[[120 131 131]
 [146 117 119]
 [145 121 120]
 [151 120 117]
 [145 117 121]]
->
[[117 119]
 [121 120]]

[[133 144 133 158]
 [124 135 136 137]
 [133 142 138 130]
 [143 135 133 144]
 [146 122 134 143]]
->
[[135 136]
 [142 138]]

[[102 103 135 128]
 [139 138 128 122]
 [140 140 128 123]
 [142 142 128 123]
 [141 139 128 121]]
->
[[138 128]
 [140 128]]

[[132 125 125 126]
 [116 113 119 123]
 [139 119 132 125]
 [137 147 153 134]]
->
[[113 119]
 [119 132]]

[[128 129 121]
 [151 121 127]
 [118 128 133]]
->
[[121 127]
 [128 133]]

[[154 145 156 147 148]
 [147 144 151 145 139]
 [154 147 157 148 147]
 [100 111  99 109 105]
 [106 110 103 109 115]]
->
[[144 151]
 [147 157]]
---
[[109 139 129]
 [100 134 140]
 [101 134 142]]
->
[[139 129]
 [134 140]]

[[121 149 133 134]
 [143 149 123 142]
 [145 149 121 114]
 [125 149 129 126]]
->
[[149 133]
 [149 123]]

[[156 147 146]
 [ 98  99 108]
 [107 108 107]
 [126 118 108]]
->
[[147 146]
 [ 99 108]]

[[125 102 130]
 [129 100 129]
 [128  99 130]
 [125 103 130]
 [131 155 124]]
->
[[102 130]
 [100 129]]

[[103 127  98 117]
 [133 114 115 135]]
->
[[127  98]
 [114 115]]

[[106 105 141 148 153]
 [112 111 137 142 146]
 [107 106 140 147 152]]
->
[[105 141]
 [111 137]]

[[157 127 155 127 152]
 [102 125 103 125 106]]
->
[[127 155]
 [125 103]]

[[128 127 126 124 127]
 [126 129 128 127 131]
 [102 154 153 106 106]
 [129 128 127 128 128]]
->
[[127 126]
 [129 128]]

[[146 143 113 145 145]
 [105 110 146 107 107]
 [103 107 149 105 104]
 [100 105 151 102 101]
 [104 108 147 106 105]]
->
[[143 113]
 [110 146]]
---
[[133 124 130 131 129]
 [126 155 120 122 125]
 [132 151 122 110 126]
 [129 121 123 141 122]
 [132 111 128 120 126]
 [132 112 133 136 125]
 [126 145 125 117 132]
 [126 123 121 124 130]]
->
[[126 155 120 122 125]
 [126 123 121 124 130]
 [132 151 122 110 126]
 [129 121 123 141 122]
 [126 145 125 117 132]
 [132 111 128 120 126]
 [133 124 130 131 129]
 [132 112 133 136 125]]

[[130 127 144 139 139 137 141 112 112]
 [119 119 135 144 122 128 149 119 146]
 [122 118 116 135 120 132 154 119 137]
 [126 130 122 136 119 130 103 107 122]]
->
[[122 118 116 135 120 132 154 119 137]
 [126 130 122 136 119 130 103 107 122]
 [119 119 135 144 122 128 149 119 146]
 [130 127 144 139 139 137 141 112 112]]

[[106 135 112 131]
 [126 153 144 132]
 [131 106 132 129]
 [132 147 137 128]
 [130 132 114 139]
 [121 120 124 129]]
->
[[106 135 112 131]
 [130 132 114 139]
 [121 120 124 129]
 [131 106 132 129]
 [132 147 137 128]
 [126 153 144 132]]

[[119 128 134 132]
 [128 120 120 124]
 [132 119 130 140]
 [122 122 128 121]
 [108 130 127 154]]
->
[[128 120 120 124]
 [108 130 127 154]
 [122 122 128 121]
 [132 119 130 140]
 [119 128 134 132]]

[[149 115 136 141 141 130 148 144 157 137 114 123 142 137 119]
 [128 142 139 135 132 134 130 133 149 130 122 132 124 138 128]
 [136 145 123 124 135 139 133 137 123 108 141 134 124 135 118]
 [128 133 149 139 118 144 135 117 130 118 137 124 139 125 142]]
->
[[136 145 123 124 135 139 133 137 123 108 141 134 124 135 118]
 [149 115 136 141 141 130 148 144 157 137 114 123 142 137 119]
 [128 142 139 135 132 134 130 133 149 130 122 132 124 138 128]
 [128 133 149 139 118 144 135 117 130 118 137 124 139 125 142]]

[[129 127 120]
 [129 127 134]
 [143 117 103]]
->
[[143 117 103]
 [129 127 120]
 [129 127 134]]

[[123 129 127 122 146 149 126 130 115 140 122 124]
 [134 123 115 108 119 130 121 123 119 118 119 141]]
->
[[134 123 115 108 119 130 121 123 119 118 119 141]
 [123 129 127 122 146 149 126 130 115 140 122 124]]

[[120 122 133 137 135 126 142 145 127 133 124 112]
 [128 129 126 130 124 135 131 125 136 131 122 123]
 [123 125 123 133 125 120 121 131 127 131 133 123]
 [133 130 107 137 154 144 116 122 139 136 110 133]]
->
[[133 130 107 137 154 144 116 122 139 136 110 133]
 [123 125 123 133 125 120 121 131 127 131 133 123]
 [128 129 126 130 124 135 131 125 136 131 122 123]
 [120 122 133 137 135 126 142 145 127 133 124 112]]

[[129 106 120]
 [114 135 127]
 [136 131 132]
 [124 126 143]
 [118 129 129]
 [143 117 137]
 [138 130 119]]
->
[[138 130 119]
 [129 106 120]
 [114 135 127]
 [118 129 129]
 [136 131 132]
 [143 117 137]
 [124 126 143]]
---
[[142 121 120 126]
 [140 148 157 131]
 [151 140 145 129]
 [105 118 112 127]]
->
[[121 120]
 [148 157]]

[[129 144 130 106 126]
 [127 126 120 137 127]
 [125 132 126 121 131]
 [129 128 132 118 128]
 [122 126 128 137 127]]
->
[[144 130]
 [126 120]]

[[107 134 137]
 [128 120 126]
 [126 117 133]
 [115 124 126]
 [134 132 120]]
->
[[134 137]
 [120 126]]

[[114 134 129]
 [127 116 100]
 [115 154 156]
 [102 143 124]
 [109 148 113]]
->
[[134 129]
 [116 100]]

[[113 130 136 145 136]
 [113 128 134 136 136]
 [118 125 134 142 137]
 [133 131 137 150 136]]
->
[[130 136]
 [128 134]]

[[122 148 127]
 [144 140 121]
 [113 135 123]
 [140 154 102]]
->
[[148 127]
 [140 121]]

[[132 130 156 125]
 [130 138 127 118]
 [116 121 119 112]
 [121 116 135 114]
 [130 115 142 143]]
->
[[130 156]
 [138 127]]

[[129 133 157 116]
 [125 139 121 133]]
->
[[133 157]
 [139 121]]
